After every row comes roughly how far along a hidden order it lies, from 0 to 10.
[ 15  34   4   9   9 -35  -2 -20 -10 -20  15 -14 -22   9   5 -20   0  23
 -15  -7  -1  -5 -18 -23  -3  -2 -34   7  -1  22 -11  14 -42   8 -11 -13
  -1  31  27  12 -15   0  -3  18 -26  24  24 -15  -2  -7   2   7  -4   3
 -12  -3  -8 -20  -4   4  18  -4  22   9  -8 -16  10  -7  -9  -7 -17 -15
   4  22 -21   6   5 -17 -14   9   6  11  -2  11 -13  11  -8   0  -4   9
   2  20 -22   1   9  -7   5]  4
[ -1  22  -9  16 -14  -1  16  -2  -8 -21   5  -7  -6   0 -13  -4  23   7
  -3   5   9  -5 -10  -8 -22   0 -16  18  11   8 -13 -33   1   9  -9  -6
  -4   1 -27   1 -37  13   5  30  -7  27   6  -8  -2   3  21   9  27  13
  -2   1   4   1 -17  24  -3  -1  -6  18  -2 -26  11   6  26   0  -5  -7
  13 -13 -11  28  -4  -2 -21   8   8  13 -15   4  28  25 -13 -13   0 -24
 -17 -17   0  13  10  13   6]  2
[-30 -21   6   4  -7  -4   8  15  14   4   8  -4   6   5  15   7   2  -6
  -7   9 -11 -11  15  16  14   7  -7  17  -2  10   6  20  12  31  -8  10
   2  -4   9   1  -5   8  -5 -16  -2  11  -5  -7  -6   5  13  15  -4  16
  13  -6  12   9   7  -8  -9  11  -8 -15  10   1  14  -3 -17  -1 -11   6
  -4   8 -20  12  11  -9   5  -9   9   4   0   6  -7  -8  15  20  -6  -1
  -3   2   6   7  11 -15  -9]  4
[ 34  30  -4  33   5 -18   5   2 -19  -3  -4 -27 -21  10   1   9  -5  32
  -3   5  21  11 -23  -8   0   7 -18  12  -2   8 -35  13 -44  19   7  -9
  -2   9  48   0   8  -2  -5  24 -14  23  -1 -24  19   0  10  17 -20  -1
 -18  -1  -6 -18   6  -8  15   7   9  22  -8 -41  -5 -23 -21   1  -7  -7
 -24  14 -15   9  12 -15 -20  25   6   5   6  18 -29   7 -12  -1  -4  10
  -8  31 -15  -3  13   1  -2]  10
[-32 -18  -1  10  -4  -9   3  13  21  -5   3   2  -5   3  16  10  -4  -9
  -6  17 -29 -15  20  24  21  20 -13  17   1   5  12  28   6  46 -11 -11
   2   0  14   2  -3  15  -2 -18  -4   1  -2  -7  -1   6   8  25  -8  15
  11 -19   5  14  11 -16 -15  15 -11 -18  14   6  14   1 -19   1 -18   6
  11   5 -20  18  26 -13   1 -11   7   5  -2   4 -10 -12  10  24 -15   5
  -2   0   7   7  19 -15  -8]  2
[-31 -21   5   9  -5  -7   5  20  16   1   5  -1   0   7  15  13   2  -6
  -6   8 -14 -11  22  19  17  11 -10  17  -3  11   6  23   4  37  -8   6
   1  -3  16   6  -2  12  -5 -15  -3   2  -5  -5   2   3   8  18  -7  17
  11  -7   3  10  11 -11 -11  11  -5 -13  12  -1  16   3 -20   1 -18   6
  -2  10 -14  13  15 -11   2  -8   7   4  -4   9 -10  -9  13  18 -11   0
  -5  -4   6   3  21 -16 -13]  4
[ -7  12   5   1 -28  15   7  15   1  12   5   6  -1   3 -13   0  -1 -14
   0   3 -10  -3 -12 -15   9  11 -29  10 -10   7  23 -11 -14  16 -15 -20
 -13  12  20  -2 -23  14  14 -12 -13   0  24 -10 -27  -8  11   4   2  14
  10   7   4  15 -10   5  -3 -11  22  -3 -10 -15  -1 -27  19  -2  -4   2
  24 -19   7  40 -16 -20 -21  10  -2   0   7  11   6   2  -9   6  -9  -8
  -9 -34 -14   0  12  13  -5]  8
[-14   5   8 -17  19   8   4   0  -2   7  -4  10  -1  10 -38 -19 -30   6
 -13   7   4 -22 -12 -29 -12  -4 -16 -29  -6   0 -30   3 -12   9   1  33
 -14 -22  -4 -13 -22   8 -16  -6   9  -4  -3  -6 -15 -13 -13  -3   1 -22
 -11  -3 -21 -19   7 -15  20 -24  22   3   1   2  22  11  -9   1   8 -11
   1  31   2 -22   7 -15  -2  17  11 -47  12   6 -35 -20  -3 -11 -11  25
 -38  34 -26 -15   6 -20 -17]  0
[ 44  45  -8   3  19 -32  -2 -11  -4  34  -4 -12 -32  27   9   6   5   3
 -34 -38   0  -6  -8 -26 -10  -6 -20  -3  -5  -4  13  -5 -62  24   5  -3
  -9  11 -13   3  -6  -3 -14  33  20  -2  10   2  -6  -2  13   2 -16  -6
 -21   5  -1 -31   0  -8  -1   4  24  27  -8 -34   9 -23   4  -1 -14  -7
 -18  23 -15 -20 -27  -1  -5  11  11 -37 -13  18 -38 -12 -18 -19 -11  10
 -11   2 -17  -3  21  -1 -46]  6
[-43  12   4  -9 -25  -1  24  13  -4  11   6  -7   6   4   3 -19  16  -1
  -9  15  17  -5 -14   3   9  -3 -15  31  -5  35   9   4  33  41 -15  21
   2   7   2  10 -56   8  -3  -9  -9  47   8 -21 -20   5  39   8  10  23
  19  13  25   4 -13   2   9 -11 -10   8  -2 -31  11 -21   4 -11 -12  -4
  -1   7 -24  21 -10 -12  -3 -13  10  20   0   4  33  19  11  39   4 -10
   7 -14   4  14   5   4  -1]  6
[ -2  34  13   0 -22  -1   8  20  -9  -8  -7   1  -3   5   4  -4   9 -11
  -2  11 -15 -31 -14 -12  16  18 -34  24 -12  25  51   0  -6  30 -25 -22
  -3  19  51   8 -36  27  15  -8  -5  -4  18 -24 -16  -8  15  23 -10  24
  14  -4   5   8 -27  14 -17   6  22   0 -14  -5  -2  -8  12  -6 -17  -5
  20 -27   7  58 -16 -29 -25  -1  -7  -4  -2   8   4  -2  -9   9  -9   9
  -8 -25 -10   0  21  19  -4]  7
[ 30  21   6  10  11 -36  -2 -15  -9 -19  25 -22 -18   4   5 -11   3  28
  -5 -10  11   4 -11 -29  -5  -9 -28   2   1  20 -24  13 -45  -7 -11 -10
   3  33  33   9  -2 -11  -7  20 -25  31  18 -17  -1  -4  -4   3  -2   5
 -10  -7 -12 -16   6   5  14   1  20   6  -7 -10   6  -3 -15  -7 -12 -14
   0  22 -19  13  12 -17 -13  12  10  19   4  10 -13  12  -6  -1  -3  -2
   5  27 -21   0   4  -3  11]  4
